-1.43  -2.87  -2.17  -0.65  -1.25   5.47   1.94  -0.77  -1.79
The entry at the centre: -1.25
Which number is the smallest entry?
A: -2.87
The entry just right of the smallest entry is -2.17

grid =
|  2.08 | -0.64 |  2.77 |  2.85 |  0.04 | -1.55 | -3.89 | -3.30 | -3.11 |  0.55 | -3.42 |  2.33 |  1.27 |
|  1.30 | -3.94 |  2.52 |  1.82 |  1.45 | -2.28 | -3.48 | -3.73 | -2.79 | -0.89 | -2.00 |  2.59 |  2.88 |
| -3.34 | -3.54 |  2.06 | -3.41 |  3.94 |  2.49 | -0.23 |  2.52 | -2.38 | -0.86 | -1.59 |  2.58 |  3.67 |
| -1.39 | -0.82 |  1.83 | -0.83 |  2.10 | -2.13 | -3.39 | -3.12 | -1.71 |  3.70 | -2.52 |  2.35 |  3.03 |
|  4.50 |  1.53 |  2.66 |  4.05 |  0.51 |  1.43 | -3.28 | -1.85 | -3.05 |  0.49 | -3.35 | -0.11 | -1.00 |
|  0.44 | -1.35 |  1.10 |  0.60 | -2.13 |  2.47 |  3.35 |  4.30 |  1.02 | -3.39 |  2.54 |  0.38 | -1.48 |
|  4.59 | -1.95 |  1.48 |  2.74 |  3.20 |  4.16 | -0.70 |  2.02 | -3.34 | -1.84 | -2.08 | -1.41 | -1.06 |
| -1.04 | -2.54 |  0.73 | -0.81 | -3.73 | -2.26 |  2.42 |  0.01 |  1.84 | -3.01 |  3.29 |  1.61 | -0.29 |
| -4.91 |  1.61 | -0.67 | -2.40 | -3.87 | -3.64 | -0.68 | -1.95 |  3.33 |  1.94 |  2.07 |  2.23 |  1.92 |
The entry in the bottom-left corner?
Answer: -4.91
The first entry in reading order?
Answer: 2.08
The second entry on the diagonal from the top-right corner -> 2.59
The entry just right of the largest entry -> -1.95
The 3rd entry on the diagonal from the top-right corner is -1.59
The entry directly above -1.00 is 3.03
The 2nd entry from the end, reading row by row?
Answer: 2.23
The entry directly below the largest entry is -1.04
The top-right entry?
Answer: 1.27
The fifth entry, reading row by row?
Answer: 0.04
The entry directly above the largest entry?
Answer: 0.44
The largest entry in the first column: 4.59
The 4th entry, reading row by row: 2.85
The third entry in reading order is 2.77
The 3rd-last entry, reading row by row?
Answer: 2.07
The entry directly below 3.94: 2.10
The entry directly below the centre entry?
Answer: 3.35
The last entry of the smallest entry's row?
Answer: 1.92
The entry directly above 0.73?
Answer: 1.48
The entry just right of -3.48?
Answer: -3.73
The entry just right of 2.59 -> 2.88
The entry just right of 0.44?
Answer: -1.35
The second smallest entry -> -3.94
The entry just left of 0.38?
Answer: 2.54
The 4th-last entry, reading row by row: 1.94
The entry just right of 0.49?
Answer: -3.35
The 3rd entry on the main diagonal?
Answer: 2.06
The centre entry?
Answer: -3.28
The last entry of the largest entry's row?
Answer: -1.06
The second largest entry?
Answer: 4.50

M = [[4.29, -3.99, -2.48, 0.26, -3.31, 0.14, -2.12, 3.02, -1.10, -3.58, 1.69, 0.53, -1.68, 4.99, -2.15, -0.25], [-0.06, 0.00, 4.56, 3.95, 5.26, 2.42, -1.64, 2.43, -4.12, -4.19, 3.49, 2.64, 5.02, 2.43, -4.81, 4.28]]
The entry just left of 3.02: -2.12
The entry just left of 2.42 is 5.26
The entry just right of 2.42 is -1.64
What is the entry just right of the smallest entry?
A: 4.28
What is the entry just right of -1.68?
A: 4.99
What is the entry just right of -1.10?
A: -3.58
What is the entry just left of -2.48?
A: -3.99
The entry just left of -3.58 -> -1.10
The entry just left of 2.64 is 3.49
What is the entry just left of 4.28?
A: -4.81
The entry just left of 0.14: -3.31
What is the entry just left of the largest entry?
A: 3.95
What is the entry just right of the largest entry?
A: 2.42
What is the entry just left of 4.56?
A: 0.00

| -3.66 |  1.51 |  2.68 | -1.51 |  4.86 | -2.82 |  0.98 | -5.05 |  0.15 |  5.18 |  0.73 |
| -4.61 |  4.07 |  6.38 |  3.25 | -0.72 | -3.38 | -1.90 | -3.50 |  1.82 |  2.31 |  5.04 |
Indices start at 1.
The top entry of the column that holds the largest entry -> 2.68
Report the top-left entry.
-3.66
Report the entry directly above -3.50.
-5.05
The entry directly above 2.31 -> 5.18
Report the entry just right of 3.25.
-0.72
The entry just left of the largest entry is 4.07
Report the entry just left of 4.86.
-1.51
Report the entry at row 1, column 2.
1.51
Report the entry directly below 2.68.
6.38
The entry in the top-right corner is 0.73
Report the entry directly below the smallest entry.
-3.50
The entry directly below -1.51 is 3.25
Report the entry in row 2 and column 1.
-4.61
The entry just left of the smallest entry -> 0.98
Report the entry in the bottom-right corner.
5.04

Questions about the array below.
1) Give the entry just right of the smallest entry.
2) Give the maximum.
3) Give the entry just left of -0.72.
4) Give the entry just left of 0.13.
5) Give the entry just left of 0.96.
array([[ 0.36,  0.43,  0.14,  1.07, -0.11, -1.06,  0.20, -0.72,  0.65,
         1.25,  0.33],
       [ 0.24, -0.06, -0.12,  0.17, -0.77,  1.42,  0.43,  0.24, -0.26,
        -0.99, -0.41],
       [ 0.16,  0.10, -0.32, -0.13, -0.68, -0.61, -0.12,  1.26,  0.63,
        -0.16,  1.09],
       [ 5.26, -0.13, -1.17, -2.08, -0.65, -1.21, -0.01, -2.44,  0.07,
         1.15, -0.78],
       [-1.22, -0.08, -0.27, -0.29, -0.10,  0.01, -0.06, -0.30,  0.96,
        -0.30,  0.11],
       [ 1.33, -0.25,  1.02, -1.12, -0.65, -0.14, -0.27,  2.05, -0.69,
         0.77,  1.14],
       [-0.79,  0.01, -0.69, -0.15,  0.24, -0.57,  0.40,  0.13,  1.62,
        -0.28,  0.49]])
1) 0.07
2) 5.26
3) 0.20
4) 0.40
5) -0.30

Read these off the array that follows.
1) The entry just right of 0.14?
2) The entry just left of 2.64?
3) The smallest entry?
[[-3.10  1.98 -2.25  4.85  5.34  3.79 -0.37 -1.13  3.45  1.91  2.56 -1.50]
 [-5.01 -3.73 -1.60 -5.42  5.66  0.19  3.50 -3.60  2.64 -3.99  3.52 -5.40]
 [ 5.56  0.07  4.01 -0.59 -3.04  0.21  0.08 -6.18  3.90 -1.82  2.19 -3.24]
 [-4.28  0.55  0.65 -1.28 -3.34  2.27 -3.62 -0.94  0.67  1.37  5.57 -1.01]
 [-0.79  5.64  3.66 -3.87 -5.30  1.68  1.45 -5.15  1.48 -1.70  0.14 -5.87]
 [ 0.42 -3.34  1.87 -2.21  4.86 -5.15 -2.38  4.52 -4.24 -2.45  4.01  0.44]
 [-4.34 -1.09  2.72  1.87 -2.60 -5.91 -0.75  2.71  6.19  4.08 -5.63
  -3.91]]
1) -5.87
2) -3.60
3) -6.18

m = 4913	4700	6991	4356	7681	8260	1726	5084	4186	5825	4940	2707	4318	6564	2875	8088
The entry just right of 2875: 8088
What is the entry just left of 7681? 4356
What is the entry just right of 7681? 8260
What is the entry just right of 2707? 4318

arr = [57  8 83 80 40 63 74 39 48 51 44 26]
The 3rd entry from the right is 51
The entry just right of the smallest entry -> 83
Give the entry just left of the largest entry.
Answer: 8
Give the 5th entry from the end.
Answer: 39

Read these off the matrix that follows. Rows and columns are numbered from 1.
1) Give the entry in row 1 and column 2.
2) Give the top-right entry.
3) Give the entry in row 1 and column 1.
4) Give the entry just left of -1.37.
5) Give the entry in row 3 and column 3.
6) Give the entry in row 1 and column 3.
7) Give the top entry of the column that holds the smallest entry.
8) Give the bottom-right entry.
| -1.02 |  2.44 | -2.94 | -3.77 | -1.93 | -1.54 | -2.91 |  0.58 | -2.88 |  0.13 |
| -5.23 |  0.32 | -1.38 | -0.13 |  5.83 |  1.09 | -1.82 | -0.72 |  1.95 | -3.25 |
| -0.39 |  5.99 | -6.23 | -6.39 | -1.37 | -5.49 | -4.69 |  4.14 | -0.69 |  1.96 |
1) 2.44
2) 0.13
3) -1.02
4) -6.39
5) -6.23
6) -2.94
7) -3.77
8) 1.96
